array([109, 116, 138, 120, 157, 107, 138, 139, 145, 117, 136, 106])
The entry just right of 120?
A: 157
The entry just left of 157?
A: 120

A =
[[130 126 125 138 124 130 125 136 137 137 125 138 126]
 [111 137 130 139 128 111 138 139 140 136 129 142 139]
 [135 121 121 140 121 135 119 138 139 140 121 139 121]
 [147 118 123 132 125 148 116 131 130 134 124 129 117]
 [144 139 147 105 149 144 141 107 106 107 149 105 138]
 [144 134 141 112 143 144 135 112 112 114 143 111 133]
 [129 132 132 129 133 130 132 128 129 128 133 129 132]
 [136 132 134 123 136 136 132 123 123 124 135 123 131]
 [147 122 128 126 130 147 121 126 125 129 129 124 121]
 [156 115 123 128 126 156 114 127 126 131 126 124 113]
 [108 134 125 147 122 109 134 145 147 143 123 149 136]
 [142 116 118 140 120 142 114 138 138 140 119 138 116]
 [112 131 123 147 121 112 131 145 147 143 121 149 133]
 [135 120 120 142 121 135 119 139 140 140 120 140 120]
 [139 128 131 126 133 139 128 126 125 126 132 125 127]
 [128 121 118 146 119 128 120 144 145 144 118 145 122]]
The smallest entry in the first row -> 124
Report the 1st entry, reading row by row.
A: 130
Report the entry in the top-right corner.
A: 126
Report the entry in the bottom-right corner.
A: 122
Report the fourth-last entry, reading row by row.
A: 144
Report the bottom-left entry.
A: 128
Report the second entry on the diagonal from the top-right corner.
A: 142
The third entry in reading order: 125
Report the largest entry in the last column.
A: 139
Report the third entry on the diagonal from the top-right corner.
A: 121
Report the smallest entry in the first column.
A: 108
Report the fourth entry in reading order.
A: 138
The 5th entry from the end, reading row by row is 145
Report the smallest entry in the last column.
A: 113
The second entry in reading order is 126
Report the 2nd entry on the main diagonal.
A: 137

Questions about the grid below. Rows and columns are numbered from 0.
1) Find the entry at row 1, column 0.
2) Find the entry in row 0 and column 1.
3) Find the entry at row 2, column 2.
4) Find the entry in row 0 and column 0.
5) Find the entry directly above the smallest entry.
6) Find the entry in the bottom-right corner.
7) Find the entry in row 0 and column 2.
8) Find the entry in the top-right corner.
[[122 144 126 137 138]
 [132 118 128 117 122]
 [124 144 124 138 138]
 [122 126 136 121 134]
 [127 157 114 151 139]
 [138 119 124 123 118]
 [126 122 133 117 131]
 [135 120 124 123 119]]
1) 132
2) 144
3) 124
4) 122
5) 136
6) 119
7) 126
8) 138

X =
[[128 134 136 123]
 [113 136 130 113]
 [124 130 127 124]
 [107 138  98 126]
 [119 134 115 120]
 [122 130 121 129]
 [135 127 142 126]
 [127 128 121 128]
 [128 121 132 126]
 [137 116 130 129]
 [123 126 129 125]
 [122 130 118 129]
 [132 126 137 129]
 [120 134 112 124]
 [128 136 126 132]]
Counting starts at 0.
Read off the entry in row 1 and column 1.
136
The bottom-left entry -> 128
Read off the top-right entry.
123
The entry just right of 116: 130
Read off the entry just right of 142.
126
The entry at row 0, column 2 -> 136
The entry in row 0 and column 0: 128
The entry directly above the smallest entry is 127
Read off the bottom-right entry.
132
The entry in row 0 and column 1 -> 134
The entry just right of 98 -> 126
Read off the bottom entry of the column that holds the largest entry.
126
The entry at row 1, column 0 -> 113
The entry directly below the largest entry is 121
The entry at row 2, column 0: 124

Questions about the row below.
1) Find the entry just right of 130.
2) Find the 2nd largest entry.
3) Find the third largest entry.
4) Find the entry just left of 147.
5) Find the 4th entry.
[102 129 122 131 120 147 128 121 144 131 132 141 137 132 130 133]
1) 133
2) 144
3) 141
4) 120
5) 131

[[119 123 144 151 104 133 120 150 152 143 104 141 112 122]
 [135 152 130 151 113 136 137 110 148 124 146 107 104 150]
 [140 134 134 120 150 132 140 127 151 126 149 152 104 109]
 [114 119 113 118 148 106 137 104 118 141 147 129 152 145]
 [129 109 109 126 128 122 110 138 137 140 133 131 129 113]]
Counting starts at 0.
The entry in the bottom-right corner: 113
Find the entry at row 0, column 2.
Answer: 144
The entry just left of 131 is 133
The entry at row 0, column 0 is 119
Find the entry in the bottom-left corner.
Answer: 129
Find the entry in row 1 and column 2.
Answer: 130
The entry in the top-right corner -> 122
Find the entry directly below 112.
Answer: 104
The entry in row 1 and column 0 -> 135
Find the entry directly above 114.
Answer: 140
The entry at row 2, column 2: 134
The entry just left of 128 -> 126
Find the entry in row 0 and column 1.
Answer: 123
Find the entry just right of 127.
Answer: 151

m =
[[128, 128, 128, 129, 128, 134, 128, 128, 127, 128, 133, 122, 130, 129, 129, 130],
 [128, 128, 128, 130, 126, 122, 128, 128, 128, 127, 130, 125, 127, 128, 128, 128],
 [128, 121, 128, 137, 133, 143, 127, 130, 130, 129, 127, 107, 121, 123, 128, 128],
 [129, 128, 128, 125, 127, 115, 127, 127, 129, 128, 103, 148, 126, 125, 126, 123],
 [128, 129, 130, 133, 112, 123, 129, 128, 129, 127, 119, 106, 131, 126, 129, 139],
 [128, 128, 128, 126, 128, 130, 128, 128, 127, 127, 126, 127, 128, 127, 127, 130],
 [128, 129, 128, 127, 128, 125, 128, 128, 128, 128, 131, 130, 128, 129, 128, 128],
 [129, 127, 128, 132, 124, 115, 128, 127, 129, 126, 134, 119, 126, 128, 128, 129],
 [128, 127, 128, 128, 129, 126, 128, 129, 128, 128, 119, 130, 132, 127, 129, 131],
 [128, 126, 128, 130, 127, 127, 128, 128, 129, 128, 127, 126, 134, 128, 129, 125]]
Rows and columns are numbered from 0.
The entry in row 0 and column 2? 128
The top-right entry? 130
The entry in row 1 and column 0 is 128
The entry in row 0 and column 1? 128
The entry directly below the smallest entry is 119
The bottom-right entry: 125
The entry directly below the largest entry? 106
The top-left entry -> 128
The entry directly above the smallest entry? 127
The bottom-left entry -> 128
The entry in row 2 and column 0? 128
The top entry of the column that holds the largest entry? 122
The entry just right of 107 -> 121
The entry at row 2, column 1 -> 121
The largest entry: 148
The entry directly below 106? 127
The bottom entry of the column that holds the smallest entry? 127
The entry just left of 124? 132

array([[131, 129, 125, 133, 131, 133, 120, 127, 122, 132, 123, 124, 125,
        124, 130],
       [142, 119, 124, 131, 131, 118, 110, 122, 131, 127, 119, 109, 129,
        130, 115],
       [122, 128, 128, 126, 127, 138, 130, 130, 126, 130, 127, 129, 122,
        125, 134],
       [120, 122, 126, 124, 122, 138, 130, 136, 131, 129, 126, 127, 116,
        128, 136],
       [131, 129, 130, 132, 132, 131, 118, 113, 114, 124, 126, 118, 124,
        115, 123],
       [127, 124, 122, 119, 126, 128, 134, 132, 132, 132, 128, 131, 127,
        130, 137],
       [143, 109, 116, 117, 126, 107, 121, 126, 137, 127, 123, 111, 128,
        134, 125],
       [144, 127, 118, 122, 133, 123, 121, 127, 138, 141, 120, 107, 121,
        130, 127],
       [116, 124, 127, 124, 124, 131, 137, 133, 123, 124, 132, 147, 133,
        129, 141],
       [124, 124, 134, 128, 123, 129, 128, 130, 133, 122, 128, 123, 122,
        129, 122],
       [121, 127, 127, 124, 125, 139, 130, 131, 128, 131, 126, 126, 118,
        125, 135],
       [141, 127, 129, 132, 130, 117, 120, 131, 141, 131, 124, 114, 129,
        137, 114],
       [109, 136, 135, 117, 119, 136, 157, 142, 139, 128, 142, 151, 127,
        135, 141]])
The entry just right of the centre entry: 137
The entry just left of the centre entry: 121
The entry just left of the largest entry is 136
The entry at the centre -> 126
Give the maximum.
Answer: 157

Read these off the table that follows. Rows and columns are numbered from 0.
1) What is the bottom-left entry?
2) What is the entry just left of the largest entry?
3) What is the top entry of the column that holds the largest entry?
4) What is the top-left entry?
5) What is the entry at row 0, column 2?
6) What is the entry at row 1, column 0?
7) What is the top entry of the column that holds the smallest entry?
8) What is the bottom-right entry?
[[128 128 129 128 127 129 128 128 128 128 128 127 128 129 128]
 [126 129 128 127 127 131 128 128 130 127 126 132 128 130 126]
 [131 139 134 123 113 127 127 130 133 119 131 121 132 119 125]
 [139 121 125 144 117 130 134 128 139 131 150 138 141 135 128]]
1) 139
2) 131
3) 128
4) 128
5) 129
6) 126
7) 127
8) 128

x = [154 146 156 132 109]
The entry just left of the largest entry -> 146
The minimum -> 109

data =
[[131 118 122 120 127 148]
 [129 131 131 123 131 118]
 [123 135 137 134 124 130]
 [126 129 152 130 129 124]
 [125 133 118 133 129 123]
 [134 136 134 129 129 106]
 [129 127 137 120 125 124]
 [138 116 124 136 125 121]]
Rows and columns are numbered from 0.
The entry at row 0, column 1: 118
The entry at row 0, column 0: 131
Find the entry directly above the smallest entry.
A: 123
Find the entry in the bottom-left corner.
A: 138
The entry in row 1 and column 0 is 129
Find the largest entry.
A: 152
Find the entry at row 2, column 0.
A: 123
Find the top entry of the column that holds the smallest entry.
A: 148
Find the entry in row 1 and column 2.
A: 131
The entry at row 0, column 2 is 122
Find the bottom-right entry.
A: 121
The bottom entry of the column that holds the largest entry is 124

Read these off the table that follows. Counting starts at 0.
1) The entry at row 0, column 2?
2) The entry in the bottom-right corner?
3) The entry in the top-right corner?
4) The bottom-left entry?
5) The top-left entry?
6) The entry in row 0 and column 1?
7) The entry in row 1 and column 0?
8) The entry just left of 107?
[[130 125 109 126 142 119]
 [139 118 128 132 119 122]
 [119 118 130 132 112 139]
 [137 125 139 128 133 117]
 [111 112 111 127 135 131]
 [119 118 109 126 142 124]
 [115 115 110 126 139 128]
 [125 121 109 126 143 121]
 [152 128 107 129 134 110]]
1) 109
2) 110
3) 119
4) 152
5) 130
6) 125
7) 139
8) 128
